Below is a small trained network, with its code and all its weights. Each question gives an input and a class and asks what happens when units are switched off, that is, made to give their printed mean instead of their output.

import numpy as np


def w(rows, s, z=0):
    codes = np.array(rows[::2]) - 128.0
    scale = np.full(codes.shape[1], s)
    scale[-1] = z or s
    return codes * scale


def f(y):
    return np.maximum(y, 0)


def log_softmax(a):
    a = a - a.max(-1, keepdims=True)
    return a - np.log(np.exp(a).sum(-1, keepdims=True))


def net(x, mask):
    res = np.array(x, float).reshape(1, 6) / 4 @ E
    y = f(res @ A[0][:, :-1].T + A[0][:, -1])
    res = res + np.where(mask, y, B[0][:, -1]) @ B[0][:, :-1]
    return log_softmax(res[-1] @ U[:, :-1].T + U[:, -1])


A, B = {}, {}
E = w([
[44,161,82,169,189,149,216,147,201,138,150,78],'x0',
[46,61,195,75,159,90,146,123,57,130,61,81],'x1',
[183,158,180,198,26,164,195,56,167,176,179,58],'x2',
[127,70,162,156,132,70,171,175,197,223,146,139],'x3',
[94,49,2,170,88,95,57,58,122,116,136,154],'x4',
[218,185,53,222,187,196,178,139,32,200,159,166],'x5',
],0.0073)
A[0] = w([
[178,173,114,156,130,81,143,95,89,129,79,220,7],'n0',
[182,102,134,92,147,145,55,60,185,72,183,127,65],'n1',
[93,123,127,115,178,110,140,159,172,68,104,136,100],'n2',
[123,189,70,97,244,129,117,55,128,206,172,155,115],'n3',
[169,255,200,130,142,187,170,183,165,165,185,118,247],'n4',
[105,231,127,130,54,201,47,62,134,61,233,138,254],'n5',
[111,38,150,140,183,109,83,129,65,76,81,110,65],'n6',
[219,94,189,199,101,117,81,90,123,232,113,146,246],'n7',
[183,161,117,224,63,157,123,37,186,114,191,161,248],'n8',
],0.0069,0.003)
B[0] = w([
[113,138,174,121,95,70,124,148,151,191,94,174,163],'n0',
[155,208,120,123,223,141,79,84,98,163,112,90,178],'n1',
[119,82,181,127,144,175,169,113,129,237,211,146,170],'n2',
[73,200,123,172,225,90,113,55,126,130,123,133,182],'n3',
[145,201,127,215,202,123,153,81,152,175,195,48,237],'n4',
[78,159,171,165,199,167,114,82,156,200,174,51,246],'n5',
[146,123,191,148,160,51,79,143,58,127,104,120,195],'n6',
[72,87,254,86,226,53,115,111,172,185,207,132,222],'n7',
[60,182,159,97,173,38,174,139,146,200,175,57,254],'n8',
],0.008,0.0096)
U = w([
[231,128,53,93,68,227,184,132,108,35,97,163,1],'0',
[48,100,205,105,139,137,197,126,179,244,218,57,252],'1',
[179,254,90,170,167,194,198,97,90,197,103,94,84],'2',
[233,136,69,140,60,201,155,175,103,42,78,144,1],'3',
[69,30,153,44,123,117,27,167,33,93,162,241,61],'4',
[142,121,141,131,94,151,58,58,15,42,43,78,68],'5',
],0.0057,0.0031)

Each question gives the input, the list of numbers given to net, and the class t.
The units are the neurons (one row each of A and B). Each row of codes is followed by its name. A weight is (code - 128) times the scale printed after its matrix; where a second scale follows, it is the last column's (A, B and U).
mask holds one flag per neuron, in row order. A switched-off neuron (its flag False) gives its mean, the last column of its row in B, instead of its output. The means were averaged over made-up inputs and are rounded, as every weight is.
A unit's drop is (log p(t) with every unit on - log p(t) with that unit switched off) / (log p(t) with every unit on - log p(t) with every unit switched off).
The circuit of an input: a set's keep is (log p(t) with only the set's units on - log p(t) with every unit switched off) / (log p(t) with every unit on - log p(t) with every unit switched off). Starting from all 9 units, units are removed one at a time, each time the one whose removal leaves the highest keep (on an exact tie, the one counted first), for as long as the keep stays at least 0.8.
circuit, biggest first: the units of the circuit, biggest drop first
unit that matters most: the unit with the biggest drop
top k neurons: the k neurons with the biggest drops, biggest first
drop when u is switched off: that unit's drop, to one decimal
input [-2,-7,1,-7,4,7], class 1: unit that matters most => n8
input [-2,5,-8,-6,4,7], class 4: top 4 neurons => n4; n0; n5; n1
input [0,5,-2,-8,2,-3], class 5: circuit, biggest first => n7; n8
input [6,2,-4,-2,-6,4], class 2: top 2 neurons => n7; n8
input [-8,0,-3,-2,-3,-1], class 4: circuit, biggest first => n4; n8
input [1,6,-3,-6,5,-5], class 5: top 2 neurons => n7; n8
input [4,7,6,-4,-8,2], class 2: top 3 neurons => n7; n8; n4
input [-1,5,3,-5,7,-4], class 5: top 2 neurons => n7; n8
input [3,8,4,-4,-4,4], class 2: circuit, biggest first => n7; n8
input [-1,7,1,-6,7,4], class 5: drop when n7 is switched off => 0.1
input [6,2,-8,3,6,0], class 4: drop when n1 is switched off => 0.0
input [7,4,-5,-3,4,4], class 5: drop when n4 is switched off => 0.2
